Below are the code and all the weights of a small trained network. Each question names an input and a class and asks about switching units off, where a switched-off unit gives its printed mean instead of its output.

import numpy as np


def w(rows, s, z=0):
    codes = np.array(rows[::2]) - 128.0
    scale = np.full(codes.shape[1], s)
    scale[-1] = z or s
    return codes * scale


def norm(h):
    return h / np.sqrt((h * h).mean(-1, keepdims=True) + 1e-5)


def f(y):
    return y / 2 * (1 + np.tanh(0.7978845608 * (y + 0.044715 * y**3)))


def log_softmax(a):
    a = a - a.max(-1, keepdims=True)
    return a - np.log(np.exp(a).sum(-1, keepdims=True))


def net(x, mask):
    res = np.array(x, float).reshape(1, 7) / 4 @ E
    u = 0
    for l in range(3):
        y = f(norm(res) @ A[l][:, :-1].T + A[l][:, -1])
        res = res + np.where(mask[u : u + 5], y, B[l][:, -1]) @ B[l][:, :-1]
        u += 5
    return log_softmax(norm(res)[-1] @ U[:, :-1].T + U[:, -1])


A, B = {}, {}
E = w([
[147,191,36,151,82,124,46,131],'x0',
[52,187,156,162,137,4,116,60],'x1',
[127,128,130,128,127,128,128,129],'x2',
[43,55,118,14,115,87,89,159],'x3',
[126,128,128,128,124,127,130,129],'x4',
[128,127,129,128,130,128,127,128],'x5',
[127,127,128,128,129,127,127,128],'x6',
],0.0025)
A[0] = w([
[6,184,79,19,65,198,210,16,7],'L0N0',
[124,105,91,16,39,197,31,203,53],'L0N1',
[76,109,168,107,6,29,59,99,132],'L0N2',
[73,102,135,93,54,185,69,100,98],'L0N3',
[78,98,183,104,175,251,169,231,193],'L0N4',
],0.0022,0.0019)
B[0] = w([
[163,94,151,78,218,118,128,184,79],'L0N0',
[95,108,4,146,175,157,50,110,187],'L0N1',
[147,174,151,156,212,134,165,227,204],'L0N2',
[179,77,74,99,201,115,147,192,131],'L0N3',
[193,108,96,154,95,88,112,76,248],'L0N4',
],0.0031,0.0014)
A[1] = w([
[126,4,89,42,96,166,105,173,4],'L1N0',
[222,84,103,192,99,199,147,100,66],'L1N1',
[74,59,161,14,145,92,128,138,116],'L1N2',
[213,98,191,171,132,127,193,100,103],'L1N3',
[53,170,123,80,76,110,51,115,112],'L1N4',
],0.0042,0.0015)
B[1] = w([
[83,115,154,179,82,220,163,43,251],'L1N0',
[127,153,168,31,180,97,121,200,234],'L1N1',
[145,159,159,107,91,71,130,157,249],'L1N2',
[146,13,68,114,125,103,151,129,199],'L1N3',
[253,97,72,167,162,111,197,180,180],'L1N4',
],0.0049,0.0025)
A[2] = w([
[101,136,234,133,144,215,167,45,6],'L2N0',
[69,22,195,210,161,107,185,2,67],'L2N1',
[99,186,26,175,138,32,22,76,187],'L2N2',
[201,169,94,126,84,227,70,195,117],'L2N3',
[174,87,189,88,250,231,132,157,107],'L2N4',
],0.0037,0.0021)
B[2] = w([
[135,78,175,89,137,148,172,254,134],'L2N0',
[122,193,119,146,160,179,89,173,205],'L2N1',
[153,72,137,114,105,168,160,140,255],'L2N2',
[71,163,167,124,170,68,101,73,214],'L2N3',
[159,126,73,166,122,65,133,159,177],'L2N4',
],0.0076,0.0026)
U = w([
[211,42,46,98,129,71,182,205,251],'0',
[121,222,171,188,224,194,136,197,71],'1',
[65,72,183,70,70,245,154,189,79],'2',
[56,154,216,72,99,38,158,136,117],'3',
[137,228,90,110,218,57,44,79,90],'4',
[201,147,110,202,34,189,177,22,95],'5',
[61,87,30,92,89,189,60,25,104],'6',
],0.013,0.0021)

Each question gives the input, the list of numbers given to net, and the class t.
The units are the neurons (one row each of A and B). Each row of codes is followed by its name. A weight is (code - 128) times the scale printed after its matrix; where a second scale follows, it is the last column's (A, B and U).
mask holds one flag per neuron, layer by layer. A switched-off neuron (its flag False) gives its mean, the last column of its row in B, instead of its output. The means were averaged over made-up inputs and are rounded, as every weight is.
A unit's drop is (log p(t) with every unit on - log p(t) with that unit switched off) / (log p(t) with every unit on - log p(t) with every unit switched off).
The circuit of an input: a set's keep is (log p(t) with only the set's units on - log p(t) with every unit switched off) / (log p(t) with every unit on - log p(t) with every unit switched off). Starting from the 12 units with the biggest drops (on a tie, the unit counted first), units are removed one at a time, each time the one whose removal leaves the highest keep (on an exact tie, the one counted first), for as long as the keep stays at least 0.8.
circuit, biggest first: the units of the circuit, biggest drop first
most important unit: the unit with the biggest drop
k most important neurons: the k neurons with the biggest drops, biggest first
top k neurons in layer l: the k neurons of layer l with the biggest drops, biggest first
drop of u: that unit's drop, to one decimal
input [3,-6,-2,-3,-1,2,2], class 4: most important unit -> L2N3
input [3,0,1,2,8,-3,-4], class 6: 4 most important neurons -> [L1N1, L0N1, L2N2, L2N3]
input [1,6,2,2,6,3,5], class 0: top 2 neurons in layer 2 -> [L2N3, L2N2]
input [-4,5,-8,0,-6,6,0], class 1: top 2 neurons in layer 2 -> [L2N1, L2N3]
input [0,4,-6,-1,6,0,-8], class 1: 3 most important neurons -> [L1N2, L2N1, L0N1]
input [3,0,4,-2,-3,-2,-6], class 4: top 2 neurons in layer 2 -> [L2N3, L2N0]
input [6,6,4,-1,-5,8,5], class 5: top 2 neurons in layer 1 -> [L1N1, L1N3]
input [1,5,-8,4,2,-1,-8], class 0: top 3 neurons in layer 1 -> [L1N4, L1N0, L1N1]
input [1,-5,-7,2,-5,4,2], class 6: 2 most important neurons -> [L0N1, L1N0]
input [4,8,-6,2,-2,-5,7], class 0: 2 most important neurons -> [L1N0, L2N2]
input [-7,8,6,-2,-8,-4,6], class 1: 2 most important neurons -> [L2N1, L1N1]
input [8,-7,-5,2,-5,0,8], class 6: circuit, biggest first -> [L0N1, L1N0]
input [-4,-4,-5,-1,-5,-3,7], class 0: 2 most important neurons -> [L1N1, L2N4]
input [5,0,-4,-4,-1,-1,-3], class 4: 2 most important neurons -> [L2N3, L1N1]
input [6,7,-7,-3,-7,8,-7], class 5: most important neuron -> [L2N2]
input [4,7,-8,2,-2,5,8], class 0: 3 most important neurons -> [L1N0, L2N2, L1N4]
input [5,-2,-7,1,5,-6,-2], class 6: 2 most important neurons -> [L0N1, L2N2]
input [-8,7,6,-1,4,7,-3], class 1: 2 most important neurons -> [L2N1, L1N1]
input [1,5,0,-1,-5,8,8], class 5: 2 most important neurons -> [L1N0, L2N2]
input [-7,-5,0,-1,2,6,-6], class 0: circuit, biggest first -> [L2N4]
input [-8,7,4,-2,-7,6,-7], class 1: drop of L2N1 -> 1.1
input [-8,4,8,-2,-2,-2,0], class 1: drop of L2N1 -> 1.7
input [6,-1,-7,-6,-4,-6,-4], class 4: drop of L1N1 -> 0.2
input [5,6,3,0,-4,2,6], class 5: top 3 neurons in layer 1 -> [L1N1, L1N3, L1N2]
